In the rows, 128 means zero.
Here are made-up nodes, facts about them, and rows of numbers that follow some of those facts. Name the node behind each unnamed row.

Some nodes and their rows:
fibol: [ 84  92 175 110  92 131 102 132  61 105 153 148 159 100 144 119 128 124
 159  90  83 175 142 159 173 140 150 126 166 135 156 119 129 115]
plefu: [152 104 161  99 145 136 116 188 156 173 135 163 135 122 149 103 124 138
 138 120  94 213 130 110 114 123 152 151 145 162 150 148 111 138]
ferek: [103  77 173 106 115 148  81 159  88 138 153 166 161 109 136 107 139 128
 156 132  89 191 153 163 123 126 149 120 167 117 155 134 137 112]
skitromim: [144 120 141  97 106 123 148 175 122 168 117 136 131 127 138 128 104 123
 144  86  95 185 129 169 134 127 106 156 167 147 137 139 125 148]
sesi: [135 128 148  97 105 127 138 165 126 157 112 143 122 129 143 125 107 128
 140  95  91 182 135 148 137 127 112 159 149 153 148 132 113 140]
truvem: [101  75 184 108 132 160  84 166  95 115 141 149 161  90 130  94 127 126
 163 166  89 182 145 188 124 132 138 114 153 127 149 135 132 110]
skugin: [140 131 158  93 104 124 128 160 141 157 110 147 132 124 144 124 108 134
 139  93  89 194 132 151 131 120 120 162 145 162 151 128 112 129]
nekil: [107  65 194 106 101 144  67 158 100 122 147 155 182 110 143 106 135 132
 150 132  91 202 147 172 116 146 150 121 162 123 159 134 122  98]
vatam: [ 96 109 189  99  77 134  78 144  87 134 147 147 167 100 136 112 127 129
 153 101  83 187 148 183 137 115 141 126 170 136 162 123 128 100]
kluple: [ 88 100 171 113  79 132  65 155  75 141 154 135 141 109 132 104 121 126
 156  94  77 152 150 156 141 125  95 134 156 111 162 118 116 110]
flutrin: [ 97  66 168 113 125 145  90 145  79 116 156 172 165 104 144 111 144 130
 161 128  88 192 147 144 146 139 167 119 162 123 153 127 138 117]
stesem: [134 125 135 111 108 126 113 165 134 179 112 138 107 131 136 120 105 133
 148 102  83 158 136 120 132 127  78 168 137 138 150 127 105 141]
sigri: [ 95  93 190 105  69 135  85 153  72 127 145 128 165 106 142 115 119 121
 151 111  88 180 146 177 138 151 127 126 172 126 158 131 119 107]
pletru: [150  76 137 108 152 141 130 148 144 143 112 163 145 135 152 117 119 136
 151 136  94 187 127 122 157 155 151 144 133 154 137 139 115 151]
teskil: [165  81 133  98 139 141 130 180 144 174 116 148 147 136 140 112 110 131
 148 137  99 193 129 164 124 138 127 141 154 138 130 150 125 150]
lidrina: [146 121 150  90 103 134 129 161 131 161 110 128 131 130 145 115  98 128
 140 113  91 175 131 160 146 138 119 152 140 156 145 138 108 144]
plivil: [103  79 170 107 115 151  80 158  96 153 155 171 165 116 133 108 141 128
 155 141  92 195 158 161 123 123 153 114 178 122 154 139 137 115]
druplal: [ 88 101 169 113  80 133  64 152  76 145 152 137 141 107 131 106 122 127
 158 101  77 151 150 154 140 123  97 134 159 112 163 118 118 111]
fazon: [142 132 139 105 106 124 103 182 122 203 135 127 105 117 145 112 105 132
 144 105  81 160 127  84 135 127 104 166 141 148 154 137 102 150]
dugrosku: [141 113 141 105 106 131 104 162 138 170 109 125 117 136 139 108  96 133
 146 109  83 151 131 139 145 138  79 160 125 138 146 129  96 142]
flisu: [143 118 158 102  96 128 131 170 129 165 109 127 133 128 149 129 102 126
 139 113  93 187 130 138 132 155 111 159 151 155 147 141 105 140]

How the nodes are related:
λ: refers to; Π: hangs directly under; β: points at; ρ: belongs to class
zevo: λ skono; Π stotran; β flezun; ρ 22
stubi: Π plusko; ρ 22
fadrir: λ pigrus; Π tomon; β fiflo, flozor; ρ 246
tretro: Π griklidol; β niflus; ρ 22
skaske: Π tomon; ρ 22
kleno: Π nekil; ρ 22
kavir: Π flisu; β skamigru; ρ 22
grodos: Π nekil; ρ 22
nekil: β stiklak
keflok: Π raflil; ρ 22
melik: λ gofla; Π dugom; ρ 22
meka: λ soloda; Π trotretrek; ρ 22
skebi: λ piflefus; Π drukur; β moskenum; ρ 22
numustes: Π droketu; β flozor; ρ 22
tomon: Π flisu
lafla: λ rotrus; Π skaplen; β poflel, nutrople; ρ 22
flador: Π britemun; ρ 246
deno: Π kletur; ρ 22
stigik: λ grepeflin; Π bikom
skugin: λ dugrosku; Π nekil; ρ 22
pigrus: Π grome; ρ 246
dririk: Π plusko; β numustes; ρ 22
duka: λ stiklak; Π sigri; β numustes; ρ 22
broskek: λ stesem; Π bikom; ρ 246
pagrer: λ skomobril; Π mobik; ρ 22
tropon: λ mastikun; Π dugom; β moskenum; ρ 246
vamem: Π kletur; β plivil; ρ 22
grifetil: λ gribol; Π greklik; ρ 22
nutrople: Π grome; β stoklafil, neve; ρ 246
britraplas: λ melik; Π grome; ρ 22
fudrus: λ bikom; Π stotran; β stesem; ρ 246
kidum: λ gefleflu; Π dugom; ρ 22
stilos: Π plusko; ρ 22
grapudor: λ skaplen; Π bikom; β truvem; ρ 246
ribas: Π stigik; β kega, tropon; ρ 22
drapazil: Π drukur; ρ 22
stebu: λ sidre; Π griklidol; ρ 22
metos: λ keflok
niklu: λ tivos; Π pedrin; ρ 22
tokepal: λ bosa; Π kletur; ρ 246
flezun: Π droketu; ρ 22
flaflun: λ grapudor; Π stigik; ρ 22
davan: λ vipluk; β rasegror
grotu: λ defle; Π droketu; ρ 22
somer: Π stoklafil; ρ 22
soloda: Π raflil
skeplutos: λ stefus; Π bikom; ρ 246
pedrin: λ greklik
vipluk: λ tokepal; Π mobik; ρ 22
grepeflin: Π neskul; β vatam; ρ 246
nemena: Π trotretrek; ρ 22
gefleflu: Π dugom; ρ 246
skamigru: λ stubi; Π droketu; ρ 246
plinin: λ nemena; Π britemun
foroma: Π stefus; β sibrople, dririk; ρ 246
plefisuk: λ neskul; Π trotretrek; ρ 22
kunen: λ zonuk; Π bufus; β zonuk; ρ 22
fiflo: Π dugom; β moskenum; ρ 22
brero: Π skaplen; β skomobril, plefu; ρ 22
pletru: λ moskenum; Π bufus; β vatam; ρ 246
skaplen: λ plistal
fosal: λ flisu; Π dugom; ρ 22
rasegror: λ safan; Π trotretrek; β kega; ρ 22
kiflibrin: Π nekil; ρ 246
flisu: λ kluvum
britemun: λ poflel
droli: Π lomum; β drabromen; ρ 22
fitrin: Π dugom; ρ 22
lomum: λ sigri; Π raflil
poflel: λ plesebrak; Π davan; β moskenum; ρ 246
treze: λ klumom; Π britemun; β stilos, zadru, brini; ρ 246
pala: Π kletur; ρ 22
meplidror: Π skaplen; ρ 22
stepon: λ kluple; Π plusko; ρ 246
teskil: λ stebu; Π gofla; β fudrus; ρ 246
gofla: Π grotre
plesebrak: λ draru; Π davan; ρ 22
sidre: λ klogrur; Π gofla; ρ 246
giras: Π plusko; ρ 22
lidrina: λ drapazil; Π mobik; ρ 246
mubra: λ bubi; Π nikitrok; ρ 22
kletur: Π davan; β dririk, flozor
drobran: λ skamigru; Π bikom; ρ 22
rutras: Π lomum; ρ 22
poflubrir: λ meplidror; Π stotran; ρ 246
ribok: Π stotran; β kega, stilos; ρ 22
foskapak: λ dopluklar; Π lomum; ρ 246
drabromen: Π britemun; β tropon, geklal; ρ 22
bosa: Π nikitrok; ρ 246
klogrur: λ lomum; Π tomon; ρ 22
grome: λ kitabrul
druplal: Π trotretrek; ρ 22
stiklek: Π neskul; ρ 246
bovi: λ metos; Π plusko; ρ 246
kanave: λ foskapak; Π skaplen; β fleklis, beror, guplin; ρ 246
plefu: λ mubra; Π nekil; β stotran; ρ 22
drutanuk: λ sotin; Π griklidol; ρ 246
dugom: Π skaplen
griklidol: λ geklal; Π sibrople
bufus: λ pletru; Π skaplen
skitromim: λ kidum; Π brini; ρ 22
mubrol: λ bufus; Π kletur; β drabromen; ρ 246
zadru: Π raflil; β stoklafil; ρ 22
braplu: λ stutros; Π grotre; β fudrus; ρ 22
triskitrem: λ kiklabren; Π skasol; ρ 22
guplin: λ lefli; Π neskul; β moskenum; ρ 22
defle: λ fikla; Π brini; ρ 22
rasos: Π plinin; β flutrin, kabru; ρ 22
grini: λ grome; Π tomon; β neve; ρ 22
plelebi: λ trotretrek; Π skaplen; ρ 22
zudrin: λ plefisuk; Π dugom; β zaser; ρ 22
grotre: λ griklidol
sokos: Π plinin; ρ 22
depar: Π bikom; ρ 22
fazon: λ brabi; Π trotretrek; ρ 22
flozor: Π stoklafil; ρ 22
fikla: λ stiklek; Π plusko; ρ 246
fibol: Π bufus; ρ 22
klisuk: Π kibror; β ribas, grefus; ρ 246
truvem: Π stoklafil; β tropon; ρ 246
skono: λ nekil; Π nikitrok; ρ 22
mastikun: λ triskitrem; Π mobik; ρ 22
kiklabren: λ siflu; Π kletur; ρ 246
stilu: λ tomon; Π stotran; ρ 246
flutrin: Π dugom; β druplal; ρ 22
brabi: λ gabak; Π davan; β stotran; ρ 246
grefus: Π raflil; ρ 22
stutros: λ droketu; Π flisu; ρ 22
greklik: λ pagrer; Π grotre
grulu: Π kletur; ρ 22
bikom: λ grotu; Π nekil
plistal: Π raflil; β ferek, grefus; ρ 22
kitabrul: λ ribas; Π dugom; ρ 22
fime: Π nikitrok; ρ 22
lisim: Π droketu; β flezun; ρ 246
safan: λ pedrin; Π plusko; ρ 22
plusko: Π bufus; β numustes
siflu: λ kadrir; Π bikom; ρ 22
sotin: Π mobik; ρ 246
zezitin: λ treze; Π droketu; ρ 246
gabak: Π metos; ρ 22
dugrosku: λ grinebor; Π trotretrek; ρ 246
drivu: λ stoklafil; Π sigri; ρ 22
kluple: Π trotretrek; ρ 22
beror: λ brini; Π nekil; ρ 22
klumom: λ flutrin; Π plinin; ρ 246
stoklafil: Π britemun
mobik: λ drivu; Π metos
sibrople: λ skugin; Π skaplen; β kega, flozor, zaser
makar: Π pedrin; ρ 246
skomobril: Π bufus; ρ 246
kibror: Π sigri
geklal: λ vamem; Π flisu; β fiflo; ρ 22
foze: λ giras; Π gofla; ρ 22
dopluklar: λ lafla; Π neskul; β fadrir; ρ 246
pizos: Π metos; ρ 22
grinebor: Π nikitrok; ρ 22
fleklis: Π brini; β fadrir, zaser; ρ 22
ferek: Π stefus; β druplal, stesem; ρ 22
neve: λ plefu; Π grotre
drukur: Π metos; β flutrin, grefus
brini: Π grotre
trotretrek: λ tebu; Π raflil; β numustes, rasegror
droketu: λ skeplutos; Π pedrin
gribol: Π mobik; β guplin, geklal, grapudor; ρ 246
niflus: λ tretro; Π mobik; β poflel; ρ 22
moskenum: Π grome; ρ 246
lefli: Π stefus; β kidum, braplu; ρ 22
kuru: λ brero; Π stotran; ρ 22
stesem: λ foze; Π trotretrek; ρ 22
draru: Π plusko; β droli, truvem, sotin, vamem, zadru; ρ 22
tivos: Π stotran; ρ 22
grikek: Π flisu; ρ 22
kega: Π trotretrek; ρ 246
neskul: Π neve; β davan, stilos
nikitrok: λ grikek; Π pedrin; β mubrol, skomobril, geklal
dusem: λ rutras; Π bikom; ρ 22
stiklak: λ kladrom; Π grome; ρ 246
skasol: λ kuru; Π nikitrok
devok: λ fosal; Π metos; ρ 22
zaser: λ skasol; Π brini; β stoklafil; ρ 246
sesi: λ skestu; Π grome; ρ 22
niklikim: Π kletur; ρ 22
kabru: Π kletur; β numustes, rasegror; ρ 22
piflefus: λ fadrir; Π plinin; ρ 22
bubi: λ fazon; Π tomon; ρ 22
tebu: λ flaflun; Π plusko; ρ 22
zonuk: Π grome; β lafla; ρ 246
skestu: λ ribok; Π nekil; ρ 22
trogrum: Π droketu; ρ 22
kladrom: Π plusko; β skomobril; ρ 22
stefus: λ bovi
kadrir: λ beror; Π britemun; ρ 22
kluvum: λ lidrina; Π bufus; β droli, zonuk; ρ 22
rotrus: Π dugom; ρ 22
plivil: Π kletur; β nutrople, geklal, vatam; ρ 22
dreflutru: Π flisu; ρ 22
stotran: Π raflil; β moskenum, guplin
vatam: Π nekil; ρ 22

Name these rows:
No name comes twice in this set of rows, the named rows included.
[ 98  68 173 111 122 145  88 152  80 118 158 168 164 107 142 108 141 129
 158 121  88 191 148 151 142 136 160 119 164 123 154 130 133 117]  brero
[152 108 145 101  90 122 136 176 129 184 117 125 149 136 144 132 102 124
 142 101 100 190 129 156 134 152 110 150 174 146 136 149 115 147]  neve
[145 111 151 102  96 125 139 171 127 162 109 126 143 129 144 132 100 124
 142 105  97 186 129 163 130 154 102 155 160 147 140 142 113 142]  grotre
[119  55 179  83 122 149  95 179  48  84 159 162 145  97 157  97 136 130
 138  99  84 199 139 187 104 140 163 135 123  88 156 118 140 115]  kabru
[101  86 182 107  68 131  93 162  70 132 149 122 174 104 138 118 117 117
 154 104  92 180 143 196 137 151 118 122 185 120 148 136 129 113]  gofla
[ 74  89 210 110 108 136  96 186  97  82 164 116 152 107 133  72 112 116
 146  77  93 177 140 204 164 133 102 113 159 146 156 140  95 106]  moskenum
[ 67  57 201 128 158 139 109 192 102  66 178 158 152 109 139  75 139 122
 150  77  98 201 141 157 158 139 134 113 160 143 155 141 104 113]  fiflo
[110  58 157 112  95 139  48 151 111 181 172 175 169 161 137  99 143 134
 147 100  90 180 165 127 140 125 135 115 178 104 158 140 114 119]  zadru
[ 91  91 180 116 140 158  92 168  87 122 140 162 151  74 125 109 138 125
 170 175  87 189 149 170 107 124 141 121 166 130 152 130 147 108]  drabromen
[121  94 170 114 167 136 147 212 160 122 135 154 117 136 139  88 117 127
 134  86 104 208 133 146 126 130 103 146 143 160 145 150  94 137]  skebi
[ 95  82 165 121 128 152  66 162  89 143 146 160 145  90 125 104 136 130
 170 160  81 168 151 147 110 125 117 127 154 110 155 125 136 110]  droli
[167  70 147  98 138 138 104 200 113 153 128 141 116 118 164 105 114 139
 133 122  85 184 119  97  96 167 118 170 100 112 150 134 104 147]  trotretrek
[158  60 143 103 134 135 126 162 135 145 120 167 150 153 163 123 125 138
 134 111  98 205 131 116 131 173 149 152 133 131 144 140 109 147]  sibrople
[ 93  59 167 118 131 142  95 137  74 100 155 173 168 102 147 114 146 131
 164 119  87 189 142 135 163 148 174 119 160 129 153 126 137 121]  kladrom

The same nodes again, as new rows of numbers:
Some rows with their names:
trogrum: [142 105 138 100 134 121 114 131 123 106 148 123  94 103 129]
flezun: [159 110 146  92 125 116 106 139 114  98 128 117 104 118 144]
skono: [139 125 135 105 122 121 109 138 122 108 148 119  91 119 118]
stutros: [141 122 133 106 133 116 108 135 120 116 140 124 102 105 119]
stilu: [132 153 108 106 148 115  97 106 105 132 142 149 108 121 161]
fibol: [148  91 143 130 138 112 108 131 115 126 140 135  88  89 131]
meka: [144 152 109  91 167 103  98 109  97 135 138 149 108 129 133]
grikek: [136 141 168 155 125 158 126 164 150  64 171 132  77 114 180]
devok: [149 100 119  70 166 111 108 104 108 148 132 149 113  80 150]
fosal: [147  65 144 105 157  98 117 107 106 124 124 153  97  64 135]
fudrus: [144 165 108 114 139 109  74  96 121 124 137 128 123 134 149]
lafla: [121  38 130 131 159 105 121 163 132 132 139 131 115 127 130]
skaplen: [136 112 153 126 109  70 128 103 122 157 159 125  96 116 143]
grodos: [142 145 140 113 130 130 116 135 121 124 126 139 115  89 129]
skitromim: [148 143 111 102 130 131  92 140 109 146 163 113 103 130 137]
klumom: [125 118 132 108 128 112 109 123 116 107 132 128 103  91 139]
fleklis: [127  72 129 121 160 121 114 145 165 116 148 120 135 133 132]
klisuk: [113  89 121 128 150 124 102 101 175 116 151 119 125  88 130]
greklik: [132 154 149 110  93  88 124 121 133 141 164 102 103 154 132]
bubi: [139 121 135 105 134 120 112 132 123 111 137 130 102 105 128]
drobran: [147 143 117  86 147 113 102 127 105 169 111 147 132  82 130]

Rows to name:
No name comes twice in this set of rows, the named rows included.
[147 125 139 121 147 121  99 102 164 114 143 125 115  93 126]  ferek
[136 120 144 113 123 125 105 126 116  96 138 131 102  99 172]  stiklak
[133  82 115 100 173 135 112 164 132 135 173 148 117 138 199]  niflus
[149 131 120  94 154 126 100 126 112 140 161 145  98 106 160]  britraplas
[122 107 154 161 100 115 111 143 123  85 130 113  80  99 110]  gefleflu
[126  80 163 140 161 117 132 129 192  98 102 136 151  70 123]  ribas
[130 144 161 153 133 157 131 126 167  77 176 137  73  75 151]  lefli
[163  55 147 144 144  91  89 134 148 113 118 121 131 128 154]  stilos
[148 113 135  87 160  92 111  68 181 160 179 130 140 119 197]  davan
[104  50  94 123 169 113 104 130 143 170 167 133 122 107 138]  kanave
[142  93 126 119 153 116  99 108 111 149 156 157  85  69 187]  stepon

